Trace:
Answer with the state's row; about right is enough.
---
16,-36,-153,-36,39,-21,0,-36,-99,-91,-102,78,-72,-87,82,-8,-61,-12,-70,-52,-171,-42,-153,84,-5,132,72,82,4,-157,81,56,109,94,108,-129,30,-211,114
@
-34,-43,-138,-1,52,-9,31,-39,-81,-71,-71,31,-56,-60,80,10,-48,-42,-32,-54,-214,-65,-130,79,16,68,59,100,-10,-170,72,71,121,79,118,-133,40,-248,82
&
23,-49,-152,-30,47,-9,-7,-41,-96,-81,-86,65,-65,-71,89,1,-33,-14,-87,-48,-204,-42,-163,99,-10,153,53,97,0,-158,71,44,123,65,103,-129,58,-206,91
@
-27,-65,-116,-11,41,-12,45,-36,-92,-91,-76,32,-69,-71,88,29,-66,-40,-40,-28,-201,-64,-128,95,-23,62,50,105,2,-168,78,61,113,87,110,-155,53,-245,98
&
24,-38,-170,-50,51,-33,-6,-42,-75,-75,-88,75,-67,-93,77,21,-53,-12,-81,-46,-216,-56,-142,84,0,178,64,81,9,-177,72,39,123,52,77,-148,42,-190,95
^
128,-18,-165,-92,72,-69,-72,-63,-100,-61,-141,118,-65,-47,67,27,-7,38,-106,-17,-146,-6,-137,85,-14,296,47,54,11,-122,89,-17,77,44,8,-96,37,-50,79
$
146,-13,-177,-97,63,-54,-103,-66,-87,-61,-128,143,-72,-45,58,35,-7,47,-99,14,-91,-7,-136,80,-12,320,21,47,22,-88,80,-32,85,52,-22,-77,4,-30,64
+
193,32,-105,-110,48,-66,-163,-46,-56,8,-120,156,-54,-18,13,22,33,77,-106,33,38,30,-61,47,-22,319,4,-39,11,28,29,-94,1,-26,-113,9,-29,163,16
$
193,56,-77,-107,47,-78,-159,-33,-40,28,-121,149,-48,8,7,-6,34,83,-87,39,66,56,-43,35,-9,318,-13,-68,19,46,17,-97,-16,-42,-117,29,-1,187,-12
^
165,66,5,-79,28,-53,-145,8,2,55,-48,110,-11,39,-43,5,39,82,-49,77,145,76,16,-17,-17,232,-37,-99,22,122,-18,-124,-71,-66,-139,101,-28,267,-49
&
152,45,29,-66,5,-25,-118,24,34,67,-34,92,15,70,-36,-7,44,93,-36,63,186,61,57,-31,-10,172,-52,-113,21,140,-37,-98,-89,-92,-157,101,-64,265,-66
^
97,38,102,-25,-21,-4,-86,32,61,61,24,10,49,84,-83,0,51,47,4,59,195,76,110,-51,-6,47,-61,-118,-2,175,-58,-83,-108,-78,-149,134,-42,270,-113
+
20,64,124,10,-41,18,-16,36,84,98,73,-23,57,70,-94,-8,48,26,50,53,207,45,149,-90,19,-84,-48,-104,-5,186,-79,-38,-120,-91,-126,141,-39,217,-98
%
25,37,141,18,-31,-4,-31,52,83,97,55,-38,42,72,-107,-16,40,23,48,52,217,77,122,-68,-2,-47,-56,-112,-1,182,-70,-60,-111,-65,-141,148,-33,253,-86
&
18,53,140,31,-20,13,-26,58,89,97,88,-43,77,61,-85,-2,54,22,58,39,213,65,131,-77,-5,-114,-66,-90,8,167,-84,-59,-112,-75,-124,141,-53,224,-85
@
34,59,128,-12,-24,12,-26,55,93,71,33,-24,59,67,-96,15,56,44,38,44,231,66,128,-72,-18,-61,-49,-100,-7,181,-88,-54,-121,-67,-116,128,-54,266,-91
---
169,31,21,-80,35,-36,-136,12,32,58,-37,107,6,45,-42,8,48,73,-38,61,155,52,35,-20,-15,191,-12,-107,26,119,-45,-112,-92,-52,-143,103,-30,261,-48
$
166,52,26,-81,7,-34,-132,0,36,55,-37,89,-9,59,-52,13,42,76,-21,68,196,90,56,-18,-5,163,-60,-98,7,143,-32,-109,-87,-67,-167,101,-35,289,-64
&
129,59,71,-50,0,-11,-93,30,34,61,3,57,19,70,-35,4,67,61,-11,65,194,72,74,-46,11,124,-47,-122,16,158,-49,-104,-91,-71,-154,127,-56,290,-90
%
143,62,49,-58,-4,-26,-124,7,63,68,-10,64,6,55,-64,3,42,75,-17,73,186,80,64,-39,-3,138,-48,-114,20,152,-58,-101,-88,-66,-168,117,-36,294,-87
^
83,60,86,-25,-17,-7,-60,37,72,86,30,10,55,45,-72,-3,41,69,10,41,214,70,115,-53,13,27,-56,-117,6,165,-69,-90,-105,-60,-153,147,-50,271,-95
&
41,50,117,-3,-31,13,-47,40,80,85,47,-10,46,86,-88,17,53,23,38,46,221,54,116,-73,-4,-42,-50,-134,-10,155,-63,-66,-108,-77,-144,145,-31,264,-89
+
-23,34,159,44,-48,26,9,48,82,81,88,-75,70,93,-83,-8,65,17,64,60,189,52,166,-93,-5,-142,-63,-94,3,161,-91,-34,-133,-81,-100,137,-42,198,-95
@
3,39,145,36,-38,11,-6,48,97,82,81,-59,64,74,-99,-12,53,35,71,47,206,58,126,-77,1,-95,-46,-99,1,183,-91,-31,-121,-67,-106,148,-48,225,-108
@
38,51,147,9,-32,-1,-32,45,94,91,79,-11,50,71,-97,3,49,49,34,54,220,43,142,-83,1,-71,-70,-110,4,186,-77,-64,-122,-93,-130,157,-27,245,-88
&
20,57,132,30,-23,14,-16,50,72,111,84,-32,82,66,-107,-7,44,34,76,50,213,53,150,-78,9,-96,-72,-96,-2,155,-87,-40,-104,-59,-113,142,-50,241,-92
$
-3,49,154,39,-34,21,5,50,80,59,101,-66,69,67,-107,-5,56,6,73,49,208,36,143,-75,0,-133,-66,-94,-9,172,-82,-31,-88,-77,-113,141,-39,205,-115
@
16,51,144,12,-45,20,-17,47,97,89,53,-20,63,85,-91,-3,44,42,29,50,211,63,140,-91,6,-77,-79,-114,-17,180,-85,-47,-113,-83,-127,139,-40,253,-91
$
15,50,132,47,-44,9,-10,39,82,87,76,-52,61,78,-84,-4,39,28,55,43,223,56,124,-82,10,-118,-76,-100,-5,170,-69,-23,-123,-76,-118,146,-49,228,-113
&
4,41,155,40,-55,39,7,54,92,88,115,-58,80,68,-101,-30,45,17,69,52,208,46,145,-86,8,-150,-57,-95,-13,162,-88,-38,-133,-69,-113,143,-44,192,-90
@
22,44,158,40,-49,6,-20,46,97,73,83,-53,59,75,-90,-21,37,15,74,37,223,46,135,-84,-13,-105,-52,-97,8,158,-74,-43,-112,-82,-106,161,-35,221,-109
$
-6,55,155,29,-45,14,-7,35,100,81,82,-54,55,64,-97,-2,40,5,55,26,205,43,138,-79,8,-134,-53,-90,-15,167,-82,-53,-124,-69,-98,135,-43,202,-110
---
175,-11,-129,-83,43,-82,-141,-63,-79,-27,-143,152,-69,-30,61,16,-10,52,-109,0,-40,1,-129,65,-30,339,18,-21,13,-53,67,-88,47,14,-52,-44,18,63,50
+
198,38,-54,-118,54,-71,-162,-41,-32,18,-115,143,-29,10,1,21,51,95,-84,58,96,49,-18,14,2,309,-29,-69,15,79,0,-83,-32,-44,-134,47,-27,212,-16
$
205,38,-56,-104,34,-50,-137,-10,-4,36,-84,134,-39,25,-3,20,46,85,-61,43,114,60,-9,-6,-23,270,-3,-83,22,93,3,-88,-50,-48,-148,80,-34,227,-29
%
193,48,-70,-102,38,-56,-151,-34,-30,22,-88,140,-38,15,-17,8,38,100,-77,50,109,68,-23,18,-19,295,-10,-57,6,45,8,-84,-52,-38,-131,64,-12,227,-14
@
224,32,-89,-138,51,-68,-153,-49,-47,8,-103,186,-50,-18,12,25,25,70,-85,42,47,52,-55,51,7,337,5,-42,38,17,17,-82,7,-27,-114,5,-18,171,-12
$
208,23,-64,-99,46,-62,-150,-27,-23,25,-97,141,-42,17,0,19,22,74,-73,48,70,66,-16,39,0,345,-19,-68,12,45,-5,-97,-27,-33,-130,38,-26,197,-30
&
190,41,-45,-104,34,-78,-156,-20,0,26,-87,126,-28,14,-14,20,37,87,-70,59,114,59,3,17,4,291,-10,-89,12,94,-21,-95,-24,-48,-146,55,-21,252,-34
@
213,43,-95,-116,49,-48,-171,-2,-48,20,-106,159,-56,8,-3,6,21,77,-67,62,51,35,-49,28,-10,320,-16,-67,9,61,4,-98,-39,-30,-124,30,-32,185,4
&
193,47,-56,-109,46,-54,-146,-34,3,34,-91,120,-18,21,-16,2,50,89,-89,64,137,82,-9,14,7,272,-15,-80,17,77,-13,-109,-57,-32,-137,49,-30,244,-15
%
206,59,-43,-108,69,-51,-132,-10,-25,6,-94,145,-32,25,2,19,27,86,-96,51,97,69,-7,17,-1,309,-9,-75,20,67,1,-103,-34,-51,-120,28,-30,210,-14
&
185,44,-3,-118,27,-56,-162,-26,11,49,-69,128,-31,31,-25,12,58,79,-64,68,129,64,32,-3,-24,239,-34,-81,24,85,-21,-105,-40,-64,-143,82,-29,249,-35
%
185,37,-18,-85,38,-54,-153,-14,-8,38,-86,138,-21,21,-6,11,26,81,-64,47,117,59,-1,-1,-21,273,-8,-79,22,88,-1,-96,-53,-62,-158,67,-19,246,-15
+
125,62,45,-50,15,-38,-118,26,45,68,-22,52,30,70,-71,27,55,66,-33,49,188,72,70,-28,-19,144,-44,-108,-9,161,-45,-109,-87,-87,-160,95,-33,274,-77
@
170,52,31,-67,16,-36,-117,13,25,44,-40,99,4,56,-54,5,37,82,-41,56,159,79,33,-23,-11,202,-40,-90,10,127,-37,-117,-76,-59,-168,90,-35,283,-56
^
89,48,69,-30,-15,-15,-96,24,48,90,10,33,18,78,-59,4,50,54,-1,57,196,85,119,-65,4,72,-65,-105,0,167,-64,-100,-109,-76,-149,128,-58,295,-92
^
70,70,128,12,-20,6,-36,53,90,90,43,-28,58,74,-71,13,38,31,50,61,213,78,135,-65,12,-40,-78,-105,-12,193,-78,-79,-102,-68,-124,138,-40,242,-76
---
5,37,136,31,-28,18,-24,62,89,80,67,-46,65,77,-85,-7,51,35,56,52,195,47,147,-93,26,-97,-67,-99,4,173,-84,-37,-119,-78,-100,126,-31,240,-91
%
24,41,109,11,-31,4,-33,45,85,84,71,-41,74,75,-72,-21,66,33,60,14,209,62,136,-64,1,-66,-55,-112,-13,174,-70,-63,-115,-67,-126,158,-21,248,-76
$
13,52,174,26,-33,15,-21,46,86,87,66,-55,49,87,-83,2,35,39,58,30,211,65,138,-83,5,-113,-69,-104,-6,186,-85,-41,-116,-66,-107,126,-35,227,-90
%
36,55,116,13,-39,-1,-20,32,94,105,73,-34,61,87,-102,4,61,30,34,52,220,64,124,-86,4,-67,-55,-112,0,176,-73,-88,-126,-67,-116,126,-49,234,-102
%
58,75,138,4,-39,6,-43,59,83,80,65,-14,52,78,-83,-8,39,41,35,55,212,51,124,-74,1,-48,-86,-105,-21,184,-78,-35,-117,-80,-134,152,-48,243,-120
@
66,53,96,-3,-30,-12,-73,51,75,97,50,-16,47,97,-76,-5,49,41,31,62,203,51,117,-65,-4,6,-61,-124,6,167,-75,-96,-99,-84,-140,139,-53,263,-90
%
72,55,92,-22,-13,-10,-79,56,63,78,20,24,42,70,-74,-3,59,50,18,68,226,75,109,-36,23,18,-65,-99,5,177,-54,-71,-122,-75,-155,120,-48,272,-84
$
72,62,119,4,-23,7,-64,45,72,90,45,1,47,62,-77,-3,45,45,11,59,226,55,126,-59,1,-14,-59,-122,-13,183,-87,-78,-135,-87,-148,139,-30,258,-90
^
12,40,137,38,-35,7,-19,37,79,79,78,-34,79,77,-93,-14,56,36,61,41,200,52,145,-95,-9,-110,-68,-81,-15,165,-67,-44,-124,-68,-108,137,-34,246,-93
@
34,75,134,6,-39,17,-41,38,95,94,62,-23,54,69,-101,-21,50,41,55,53,203,50,138,-97,21,-65,-61,-104,-16,167,-84,-69,-124,-90,-130,134,-50,263,-111
$
7,58,139,14,-41,11,-17,43,76,103,71,-56,46,91,-87,-7,62,32,51,53,200,58,130,-82,19,-83,-64,-89,-1,177,-65,-71,-108,-78,-125,137,-55,232,-104
@
72,57,124,7,-33,23,-53,60,77,104,49,-7,50,61,-91,2,48,38,26,58,209,58,127,-79,5,-31,-55,-108,-1,186,-81,-75,-122,-87,-119,131,-19,253,-90
%
57,45,113,-11,-29,-10,-55,43,72,91,45,4,32,66,-61,0,68,40,31,68,201,60,125,-94,-9,-1,-61,-107,-15,164,-60,-75,-123,-90,-162,119,-59,270,-113
&
49,46,143,-6,-33,23,-37,39,97,93,68,-9,63,68,-96,2,56,29,40,51,208,54,126,-72,6,-79,-61,-98,-6,167,-75,-38,-119,-84,-134,135,-57,221,-102
^
-14,35,151,38,-33,32,14,54,96,80,83,-50,70,82,-94,-5,43,41,61,36,195,54,141,-85,-4,-145,-45,-107,3,152,-91,-31,-114,-75,-109,140,-44,195,-91
%
-5,46,145,44,-34,5,4,56,84,81,84,-49,53,69,-91,-11,44,9,37,47,209,30,134,-78,13,-136,-55,-96,3,162,-87,-52,-111,-78,-99,124,-46,226,-96
---
51,-42,-155,-55,73,-35,-15,-47,-103,-87,-98,67,-62,-71,88,10,-39,5,-55,-25,-177,-53,-157,87,-8,191,48,71,9,-146,93,23,97,76,77,-143,29,-175,108
$
90,-31,-168,-64,45,-49,-40,-55,-102,-75,-115,109,-62,-69,103,7,-38,35,-93,-9,-177,-32,-161,100,-11,215,73,59,7,-144,102,18,104,78,61,-126,44,-146,113
+
171,16,-146,-98,76,-72,-142,-48,-103,-38,-137,153,-50,-48,48,31,11,68,-95,48,-38,5,-105,62,-10,348,45,-6,10,-44,57,-54,47,14,-52,-47,15,54,51
@
128,8,-162,-108,68,-58,-105,-70,-86,-51,-148,131,-90,-63,76,15,-12,48,-98,12,-104,0,-123,60,-6,311,41,38,11,-82,72,-35,63,46,-4,-93,21,-9,72
^
205,12,-114,-127,64,-83,-146,-51,-42,15,-124,186,-60,-6,28,19,3,78,-90,43,8,32,-55,41,-12,350,18,-49,27,-13,38,-90,25,-23,-102,-2,-8,120,36
&
209,48,-72,-110,37,-69,-148,-26,-29,23,-107,139,-31,4,13,11,25,83,-88,48,52,28,-30,36,-14,347,1,-75,0,38,3,-92,-14,-36,-117,20,-19,181,-7
%
198,38,-112,-113,56,-74,-161,-47,-57,15,-119,148,-59,2,8,8,13,83,-101,47,39,58,-60,38,-28,349,5,-37,23,22,3,-105,-2,-12,-112,2,-12,173,11
$
207,55,-82,-119,48,-57,-154,-21,-44,24,-109,166,-45,12,11,10,28,74,-87,54,64,60,-38,31,-17,321,-9,-57,19,64,5,-104,-11,-62,-135,37,-20,182,-3
@
199,11,-105,-114,61,-70,-162,-50,-60,-15,-127,161,-47,-10,25,13,18,74,-99,31,21,49,-74,50,-23,348,17,-10,12,-2,34,-88,7,-24,-92,-4,-8,151,19
&
208,41,-76,-109,51,-75,-161,-6,-27,30,-116,173,-26,12,2,-1,16,72,-83,47,62,43,-33,27,-17,331,-5,-63,13,23,21,-104,-11,-25,-112,34,-29,192,-13
$
202,42,-70,-101,57,-63,-152,-7,-40,20,-94,152,-47,25,-25,-8,16,86,-78,64,105,54,-11,14,-8,299,-30,-59,8,62,5,-108,-34,-50,-155,44,-22,205,-7
@
207,29,-100,-128,66,-60,-141,-41,-52,-7,-112,146,-57,-4,24,11,19,79,-102,50,62,47,-41,38,-32,338,5,-47,19,23,19,-79,2,-23,-127,16,-21,175,27
&
196,47,-66,-118,41,-57,-146,-18,-21,8,-76,150,-30,22,6,-3,31,75,-72,53,97,40,-10,28,-8,296,-19,-61,9,80,-26,-98,-43,-59,-133,37,-38,202,-16
+
154,41,42,-72,20,-49,-120,2,19,74,-17,79,-6,49,-39,6,53,76,-35,58,172,63,31,-38,-14,162,-45,-102,0,135,-46,-120,-86,-91,-164,112,-30,281,-70
$
153,56,38,-59,0,-43,-103,13,41,66,-30,81,7,70,-48,4,31,70,-36,62,186,66,61,-50,6,141,-30,-110,11,132,-47,-102,-103,-90,-141,129,-52,281,-83
@
168,64,28,-76,11,-37,-127,7,10,85,-45,86,-6,33,-40,-12,67,88,-40,78,158,74,37,-27,-12,196,-20,-92,17,131,-39,-97,-83,-63,-162,97,-43,278,-58
---
83,-24,-181,-60,63,-57,-67,-61,-106,-76,-110,101,-50,-59,80,6,-35,31,-93,-29,-146,-21,-141,105,-9,259,41,54,-2,-157,69,5,110,44,41,-113,16,-103,87
&
140,-1,-166,-113,71,-70,-109,-71,-93,-52,-148,159,-74,-63,66,19,-17,44,-119,3,-135,-1,-123,83,-13,308,39,36,12,-98,68,-44,65,31,-13,-80,25,-25,53
^
194,17,-134,-109,44,-68,-140,-37,-49,-2,-139,140,-47,-13,37,11,20,89,-106,54,17,25,-77,56,-15,333,-2,-31,26,4,12,-77,4,-10,-95,-11,-8,117,5
&
199,48,-79,-109,55,-52,-142,-43,-29,12,-99,161,-51,10,12,15,24,77,-81,47,72,64,-30,26,-7,318,-23,-67,20,53,24,-97,-36,-31,-124,25,-14,208,2
@
202,30,-112,-122,68,-77,-138,-55,-64,-16,-118,153,-64,-18,56,22,11,74,-111,35,24,39,-88,57,-14,340,20,-21,30,3,21,-70,-2,-1,-77,11,-10,142,23
%
195,13,-132,-119,68,-41,-139,-51,-76,-25,-137,166,-66,-16,40,19,25,66,-111,23,-13,31,-106,65,-8,347,19,-8,10,-15,42,-76,22,-28,-77,-26,9,88,52
+
202,46,-46,-74,31,-48,-143,-8,4,45,-70,122,-23,14,-9,18,35,81,-72,57,125,64,1,23,10,276,-26,-92,28,74,-3,-110,-47,-47,-128,75,-26,223,-29
@
209,43,-103,-109,51,-68,-158,-31,-30,2,-104,142,-29,-5,12,23,27,88,-86,57,82,56,-44,25,-2,326,-15,-48,6,37,9,-84,-18,-17,-135,31,-23,181,0
+
182,50,1,-86,23,-38,-149,3,22,61,-36,104,8,61,-34,3,43,83,-39,76,170,70,37,-17,-7,188,-37,-106,0,125,-30,-96,-85,-79,-169,76,-33,263,-49
%
161,34,-5,-78,13,-37,-136,26,32,57,-57,122,9,46,-40,-1,50,104,-45,59,153,71,22,-4,4,217,-27,-109,12,116,-23,-83,-75,-66,-168,88,-33,257,-64
@
195,55,-33,-95,37,-60,-140,0,-7,25,-77,128,-25,8,-19,-2,43,101,-53,64,121,74,-17,25,-3,286,-39,-81,2,94,-3,-102,-55,-53,-130,71,-25,250,-16
&
189,62,10,-74,16,-46,-137,5,13,57,-45,106,-12,24,-38,15,44,86,-50,62,149,66,17,14,-8,225,-22,-100,-9,109,-32,-90,-61,-61,-165,93,-39,267,-36
@
189,30,-52,-120,21,-43,-173,-18,-16,34,-95,122,-17,28,-12,12,47,89,-71,51,126,73,-8,8,-21,287,-29,-75,20,92,0,-106,-47,-57,-151,73,-12,239,-35
